[[-56  -2  11 -12  28]
 [ 35 -19 -24 -17  36]
 [ 41 -43 -12 -40  14]] ans = 36

[[ 10 -62   4  45  14]
 [-25  58   3 -64   0]
 [ 43  -4 -13 -13 -11]] ans = 0

[[ 46 -36  15 -49  21]
 [ 39 -48  58  10  -9]
 [ 24 -63  60 -26 -14]] ans = -9

[[51 11  4  1 52 34]
 [ 2 -2  0  0  0  2]
 [-1 -3 -3  0  0  1]] ans = 2

[[ 36  -1   2  46  11  41]
 [  6   7   5  45   6  25]
 [  9 -11  -7 -43  73  30]] ans = 25

[[-26 -71  15  53 -20]
 [ 48   9  22  34 -22]
 [ 61 -32 -37 -20 -71]] ans = -22
---
2	3	1	6
5	7	3	5
5	0	3	1
--> 0

-231	758	615	78	-8	-596 --> 78

2	9	5	3 --> 9

-12	14	-34	35	20
15	17	22	26	19
28	17	27	22	23
--> 27

940	-727	665	417	-492 --> 665

5	6	8	4	5	2	6 --> 5

381	-731	-208	504	207	-216	-869 --> 207

7	0	2	3	6 --> 2

678	-43	314	-84	557	-423	-156
-891	926	-377	-508	-82	-13	97
--> -82

-29	-8	0	-4	-3
5	9	-12	-16	-23
45	18	-21	-4	2
--> -21
---
array([[ -73.526, -116.244,   48.538, -198.666, -137.200,  -25.737,
         -37.427],
       [ -22.351,  189.778, -178.930,  168.164,  232.658,  145.944,
         -32.533],
       [-164.249,   54.967,  -81.557, -129.614,   29.635,   48.346,
         -99.943]]) value 232.658

array([[ 108.301,   92.188,  -27.699,   16.847,   99.801,  119.942],
       [   4.287,  -95.913,  157.496, -143.235,   92.954,  -51.481]]) value -143.235

array([[ 0.0,  1.0,  1.3,  0.6, -1.4,  1.5,  0.3],
       [ 0.9, -2.1, -2.4, -1.9,  0.9, -2.2,  0.9],
       [-1.8,  1.8,  1.7,  2.0, -2.5,  1.9, -1.4]]) value 0.9

array([[   9.3,   76.0,  -48.8, -101.1],
       [  54.8,  139.8,  -38.1, -169.1],
       [ -80.7,   13.7, -100.4,   13.4]]) value 139.8

array([[-1.950, -1.162, -0.270,  0.051, -1.823, -0.141, -0.037],
       [-1.032, -0.120,  0.940,  1.266,  0.278, -0.999,  1.193]]) value 0.278

array([[  0.53,  11.96, -12.95,   4.37,  15.00,  -0.34],
       [  9.02,  -0.64,   5.38,   6.78,   3.05,   3.44],
       [  6.63,   8.11,  -6.40,   5.62,  11.26,  -0.04]]) value 6.78

array([[ 135.3, -152.2,  -37.6,    1.4,  -63.4],
       [-156.7,  -31.5,  -72.6,  -94.2,  -45.7]]) value -72.6

array([[  8.46,  11.79,  13.28,  13.12,  11.42,  23.68],
       [ 17.31,  19.68,   7.26,  -1.67,  13.07,  18.45],
       [  9.77,  23.47,   9.72,  18.79,   0.88, -16.18]]) value -1.67

array([[ 20.3,  -1.4,  18.9,   7.7,   7.8],
       [ -3.1,  -6.9, -14.1,   8.1,   4.9],
       [ -0.6, -16.8,  -9.5,   8.1,   4.3]]) value -14.1
---
Input: [ -1  34 -19 -22   4 -26  -4]
Output: -1
Input: [ 9 58 91 44 35  3 18]
Output: 9
Input: [-24  30 -42  42 -35]
Output: -24
Input: [8548 2820 3633 5954]
Output: 8548
Input: [27 35 30 12 68 82]
Output: 27
Input: [ 30 177 242 252 189 108]
Output: 30
---
((5, 69, 8, 6, -21, -5, -53), (7, -55, 19, 4, -40, 4, 2), (62, 25, -32, -51, -24, -70, -35)) ans = -24
((16, -49, 17, 33, -19), (10, 23, -6, 22, -12), (68, -18, 10, -17, 30)) ans = 10
((18, -39, 35, 1, 63), (-2, 1, 6, -1, 2), (-45, -27, -35, 52, 12)) ans = -35
((-33, 44, 35, 44, -1), (58, -9, -41, -27, -40), (-28, 53, 57, 26, 22)) ans = 57
((7, 16, -31, -25), (-14, 14, 17, 56), (-27, -30, -52, 14)) ans = -30
((-59, -6, -6, 7, 37, -15), (29, -45, 32, 18, -26, -19), (-16, -4, -7, -12, -36, 27)) ans = -12
((-27, 0, -22, -20, -24, 35), (-65, 11, -22, 22, 63, -26), (-1, -70, 42, -32, -6, 20)) ans = -32
((18, 10, -8, -56, -18, -10), (-10, -36, 6, 43, 37, -1), (20, -18, -40, -64, -24, 13)) ans = -64
((-31, 16, 41, -27, -4, -27), (52, 37, -7, 23, -19, -26), (22, 10, -19, 27, 41, -29)) ans = 27
---
[[ 30  -6  50 -28 -56   3  14]
 [-18   4 -37  25  59  -7  -5]] yields 4

[[-28 -19  15  65]
 [-13  21  29  23]
 [-19 -25   1  20]] yields -25

[[ 30 -51  11  12 -14 -45]
 [ 18 -13  39 -35  71 -17]] yields -13

[-50  45 -62  21  48] yields 45

[ 37  -9  20 -71 -35] yields -9

[[-59  19  49 -30]
 [ 10 -31 -28  29]] yields -31

[[-29  17 -31  13   1]
 [ 54   2  12 -17  -1]
 [-23   1 -25  -9   8]] yields 1
---
[[-57  -7  -4  19   3 -43]
 [ 51  53 -60 -51  21   3]
 [ 17 -23  40  45  21  43]]
45

[[ 15  28 -40   5   5]
 [-36 -45 -11 -43  56]
 [-37  44  -3  27  55]]
-3

[[ -5 -32  14  -6 -18  10]
 [ -7  14   0   2 -10 -55]
 [ -7  -2  -2   0   0 -27]]
0

[[ 40  -2   3  13]
 [ 21  51  57  -9]
 [ 73 -11  63  51]]
-11

[[ 49 -12  27  23   2   2]
 [ 52 -14  12  12  -7  10]
 [ 48 -12   8  11  -7  10]]
11

[[-15   0  -6  12  54]
 [ 24  -6   1   5  11]
 [  2  -1   1  -1   3]]
1
---
 65  928  703   81  817 result: 703, 928

4  7  4  0  3
2  8  3  3  0
6  1  6  7  7
result: 3, 8

 82  125   79  206   13 result: 79, 206

 -1  -29  -10   41   35  -17    9 result: 41, 41

17  64  58  82  25 result: 58, 82

43  13   1  71  79  45   5
26  47  37  58  76  53  55
31  40  33  41  75  36  51
result: 58, 79
